Below is a small trained network, with its code and all its weights. Each question gives an input and a target symbol and asks what happens when units are switched off, that is, made to give their printed mean instead of their output.

import numpy as np


def w(rows, s, z=0):
    codes = np.array(rows[::2]) - 128.0
    scale = np.full(codes.shape[1], s)
    scale[-1] = z or s
    return codes * scale


def f(y):
    return np.maximum(y, 0)


def softmax(a):
    e = np.exp(a - a.max(-1, keepdims=True))
    return e / e.sum(-1, keepdims=True)


def log_softmax(a):
    a = a - a.max(-1, keepdims=True)
    return a - np.log(np.exp(a).sum(-1, keepdims=True))


def net(x, mask):
    ids = ['αβγεζξστψ'.index(c) for c in x.split()]
    T = len(ids)
    res = E[ids] + P[:T]
    q, k, v = (res @ M[0].T for M in (Q, K, V))
    z = softmax(np.where(np.tri(T) > 0, q @ k.T / 2**0.5, -1e9)) @ v
    res = res + np.where(mask[0], z, O[0][:, -1]) @ O[0][:, :-1]
    y = f(res @ A[0][:, :-1].T + A[0][:, -1])
    res = res + np.where(mask[1:13], y, B[0][:, -1]) @ B[0][:, :-1]
    return log_softmax(res[-1] @ U[:, :-1].T + U[:, -1])


Q, K, V, O, A, B = {}, {}, {}, {}, {}, {}
E = w([
[139,136,143,88,107,112,46],'α',
[138,141,176,57,178,102,128],'β',
[201,69,55,91,125,108,186],'γ',
[119,85,139,90,7,126,82],'ε',
[178,86,66,184,144,79,57],'ζ',
[151,178,118,65,118,42,206],'ξ',
[105,166,216,120,105,55,133],'σ',
[146,107,146,98,214,74,106],'τ',
[165,140,240,182,83,173,153],'ψ',
],0.016)
P = w([
[98,73,224,55,141,115,1],'0',
[115,186,102,122,158,163,110],'1',
[120,193,103,132,139,156,112],'2',
[146,194,111,138,142,163,141],'3',
[114,193,125,154,105,143,85],'4',
[119,177,130,114,130,146,114],'5',
[123,147,126,105,129,108,131],'6',
],0.0082)
Q[0] = w([
[251,159,160,87,116,58,86],'H0',
[121,129,106,141,147,171,147],'H0',
],0.016)
K[0] = w([
[159,31,249,129,6,190,153],'H0',
[92,178,118,142,126,96,124],'H0',
],0.013)
V[0] = w([
[141,188,212,245,151,33,121],'H0',
[147,170,26,42,200,37,126],'H0',
],0.011)
O[0] = w([
[170,231,113,254,57,31,29,3],'H0',
[244,95,184,74,176,25,201,28],'H0',
],0.0076,0.0025)
A[0] = w([
[182,119,16,82,98,167,100,103],'N0',
[74,82,66,117,71,222,122,87],'N1',
[150,152,82,65,226,102,86,38],'N2',
[149,92,73,155,254,63,90,119],'N3',
[129,140,116,155,85,201,183,164],'N4',
[154,163,82,145,62,106,108,129],'N5',
[93,157,120,183,158,189,128,210],'N6',
[106,172,154,100,147,191,129,119],'N7',
[119,228,179,100,212,130,117,238],'N8',
[163,114,122,50,157,61,85,4],'N9',
[171,4,76,217,163,145,97,45],'N10',
[200,122,190,153,84,83,120,28],'N11',
],0.0097,0.0022)
B[0] = w([
[127,59,196,142,85,126,51,209],'N0',
[143,172,86,86,199,58,175,255],'N1',
[154,164,101,129,135,168,77,221],'N2',
[112,155,156,89,240,123,177,201],'N3',
[101,159,99,164,132,121,62,180],'N4',
[157,91,193,124,141,155,216,210],'N5',
[144,83,79,168,132,139,184,203],'N6',
[117,92,167,111,88,142,167,181],'N7',
[185,50,126,103,60,12,28,208],'N8',
[164,144,84,244,74,191,120,244],'N9',
[54,231,205,92,54,163,162,163],'N10',
[65,155,102,61,141,90,188,181],'N11',
],0.011,0.0096)
U = w([
[146,194,132,108,55,171,19,186],'α',
[178,163,140,128,122,107,57,5],'β',
[186,89,175,107,105,169,160,204],'γ',
[73,122,90,66,129,114,121,166],'ε',
[152,254,157,91,116,154,105,107],'ζ',
[207,241,59,60,67,124,158,77],'ξ',
[135,102,228,131,111,56,128,120],'σ',
[172,139,157,151,214,70,105,81],'τ',
[121,133,97,201,133,103,114,147],'ψ',
],0.0057,0.0027)

Each question gives the input, a string of symbols that net reads in full, and the target symbol t.
The units are the heads (2 rows each of Q, K, V and O) and the neurons (one row each of A and B). Each row of codes is followed by its name. A weight is (code - 128) times the scale printed after its matrix; where a second scale follows, it is the last column's (O, A, B and U).
mask holds one flag per unit, heads first, then neurons. A switched-off unit (its flag False) gives its mean, the last column of its rows in O or B, instead of its output. The means were averaged over made-up inputs and are rounded, as every weight is.
A unit's drop is (log p(t) with every unit on - log p(t) with that unit switched off) / (log p(t) with every unit on - log p(t) with every unit switched off).
The circuit of an input: a set's keep is (log p(t) with only the set's units on - log p(t) with every unit switched off) / (log p(t) with every unit on - log p(t) with every unit switched off). Starting from the 12 units with the biggest drops (on a tie, the unit counted first), units are removed one at a time, each time the one whose removal leaves the highest keep (on an exact tie, the one counted first), for as long as the keep stays at least 0.8.
units of the circuit, in order: the units of the circuit, biggest drop first
unit that matters most: the unit with the biggest drop
top k neurons: the k neurons with the biggest drops, biggest first
drop of u: that unit's drop, to one decimal
input ξ ξ ζ, target ξ: top 4 neurons : [N11, N10, N9, N0]
input σ α β, target σ: units of the circuit, in order : [H0, N5, N8, N9]
input σ γ γ, target σ: top 4 neurons : [N5, N0, N9, N2]
input σ σ σ α, target σ: top neuron : [N5]
input α γ γ ψ γ, target ψ: top 3 neurons : [N6, N4, N0]
input ξ σ ε β, target ε: top 2 neurons : [N9, N5]
input ε β ε ζ, target ε: units of the circuit, in order : [H0, N9]
input ε ε τ ε ψ ε, target ε: units of the circuit, in order : [H0, N1, N9]
input τ σ α ζ, target ζ: top 2 neurons : [N10, N8]
input γ ξ β, target γ: top 3 neurons : [N1, N7, N4]
input ξ γ γ τ γ γ ε, target ε: top 2 neurons : [N9, N1]
input γ γ γ, target γ: top 2 neurons : [N1, N0]
input γ ξ ζ, target ζ: top 2 neurons : [N10, N3]
input ξ ε ξ, target ε: top 2 neurons : [N9, N5]
input ψ γ ξ, target ψ: top 2 neurons : [N6, N4]
input γ γ ξ ψ γ γ, target ψ: drop of H0 : 1.2
input β γ σ σ ε γ β, target ε: drop of N0 : 0.1
input ε ζ ξ γ τ, target ε: drop of H0 : 1.2
input ξ ξ σ, target σ: unit that matters most : N8
